[[-44.7 -40.7  16.0  22.7  50.3  40.1 -35.5 -27.6  35.1 -31.2 -32.7   4.7]
 [ 19.3  33.0  30.5   3.2  35.0 -39.4   2.4 -17.1 -19.9  25.5  24.7  18.1]
 [-33.0   1.5 -32.1  32.5  51.8   0.3  25.3  29.1 -45.6  43.4  40.7   3.0]]
=>
[[ 19.3  33.0  30.5   3.2  35.0 -39.4   2.4 -17.1 -19.9  25.5  24.7  18.1]]

[[ 20.7 -45.0  -9.8  -4.5 -14.8 -29.7  13.9  49.7 -26.4   2.2]
 [ 17.2  17.5 -16.8 -35.1   4.2   2.5 -30.3 -10.7  42.3  16.7]
 [ 36.1 -58.7 -35.1 -34.1 -24.4 -41.6   6.8  61.0 -34.0   9.3]
 [-21.2  10.7 -14.9  -5.8  -5.7   9.5   6.5 -27.8 -34.9  -6.6]
 [-12.1   8.5   9.2  13.3   4.2   9.1   4.7 -13.0  -5.2  -5.1]
 [  8.6 -15.0 -13.0 -12.2  -7.4 -11.0   1.8  15.0 -11.6   4.4]
 [-64.2  34.2   8.5  34.3   1.2  33.4  30.2 -62.2 -67.3 -28.4]
 [ 19.5  12.5 -32.0 -50.3  -2.6  -1.3 -32.3 -11.9  28.7  20.3]
 [-49.5  34.2  20.1  37.1   7.2  31.8  19.5 -51.6 -32.6 -20.5]]
=>
[[ 17.2  17.5 -16.8 -35.1   4.2   2.5 -30.3 -10.7  42.3  16.7]
 [-21.2  10.7 -14.9  -5.8  -5.7   9.5   6.5 -27.8 -34.9  -6.6]
 [  8.6 -15.0 -13.0 -12.2  -7.4 -11.0   1.8  15.0 -11.6   4.4]
 [ 19.5  12.5 -32.0 -50.3  -2.6  -1.3 -32.3 -11.9  28.7  20.3]]

[[  5.2  23.5  27.3]
 [ 51.5 -22.5  14.0]
 [ 46.0 -31.0  13.8]
 [-37.4 -19.6 -48.6]
 [-25.3 -11.2 -29.9]]
=>
[[ 51.5 -22.5  14.0]
 [-37.4 -19.6 -48.6]]

[[ 51.4 -18.4  28.4 -47.7  26.5  40.4 -46.7  20.7]
 [-36.9 -11.9  33.0 -42.9  23.4 -10.1  41.9  42.2]
 [ -5.2 -51.8 -47.9  -5.6 -25.6  46.2  -3.0  24.3]
 [ 33.6   5.8  16.3 -23.4  27.7  -9.3  -3.5  -1.0]
 [ 38.9  10.2 -35.4 -14.4   2.3 -25.1 -27.0 -12.8]
 [-41.5  25.8  49.2 -27.4 -16.2  -0.7   9.7  32.4]
 [-39.3   6.2  43.1  14.3   1.6 -49.5   0.4 -18.6]
 [-48.9 -31.5 -47.6 -42.5  -7.9  31.5  21.8  45.3]
 [ 37.5 -38.8  16.6 -21.6 -22.3  21.1 -29.2 -46.9]
 [ 31.0   4.5 -41.5 -35.6  -6.9  50.8  -6.4  20.1]
 [-43.0  23.0  37.5 -31.4  13.0  15.3  -2.0 -46.6]
 [  5.8   8.4  -4.6 -12.9  -1.7 -39.9  30.0 -40.1]]
=>
[[-36.9 -11.9  33.0 -42.9  23.4 -10.1  41.9  42.2]
 [ 33.6   5.8  16.3 -23.4  27.7  -9.3  -3.5  -1.0]
 [-41.5  25.8  49.2 -27.4 -16.2  -0.7   9.7  32.4]
 [-48.9 -31.5 -47.6 -42.5  -7.9  31.5  21.8  45.3]
 [ 31.0   4.5 -41.5 -35.6  -6.9  50.8  -6.4  20.1]
 [  5.8   8.4  -4.6 -12.9  -1.7 -39.9  30.0 -40.1]]

[[ 32.2   4.4  -8.8 -37.7 -35.7   9.2]
 [ 32.2   9.6 -18.0 -25.1 -35.7   9.2]
 [ -8.1  14.8  37.1 -37.7  20.2   6.5]
 [ -1.4  35.6 -18.0  25.5 -26.4  15.9]
 [  5.3  -0.8  37.1 -50.4   1.5  11.9]
 [ -8.1   9.6  37.1 -37.7  20.2   6.5]]
=>
[[ 32.2   9.6 -18.0 -25.1 -35.7   9.2]
 [ -1.4  35.6 -18.0  25.5 -26.4  15.9]
 [ -8.1   9.6  37.1 -37.7  20.2   6.5]]

[[ -6.0   8.3  12.6  11.3  29.4 -15.5  12.5 -31.2  53.9 -49.9]
 [-19.5 -20.7  -3.3  28.9 -23.8  -3.4   5.1 -31.7   4.8  28.1]
 [  7.4  -8.8 -15.7   6.4 -36.2  -0.9  22.3  -6.3 -13.4  -8.9]
 [-12.5  -8.2  -4.2  13.7 -10.0  -3.7   0.6 -22.6  -1.8  17.2]
 [-28.1 -12.1  40.1   1.2  -5.4   1.9   7.0  23.9 -10.0   3.9]
 [ 16.9  -1.8  44.1 -17.1  -9.9  18.4 -52.8  11.9 -11.2   6.4]
 [-22.8 -17.1 -29.4  38.7  11.4  13.2  -1.8   8.8  -4.4  11.4]
 [ -4.5 -34.8   1.3 -36.0   9.6   3.2 -48.0  -1.4 -22.4 -13.3]]
=>
[[-19.5 -20.7  -3.3  28.9 -23.8  -3.4   5.1 -31.7   4.8  28.1]
 [-12.5  -8.2  -4.2  13.7 -10.0  -3.7   0.6 -22.6  -1.8  17.2]
 [ 16.9  -1.8  44.1 -17.1  -9.9  18.4 -52.8  11.9 -11.2   6.4]
 [ -4.5 -34.8   1.3 -36.0   9.6   3.2 -48.0  -1.4 -22.4 -13.3]]
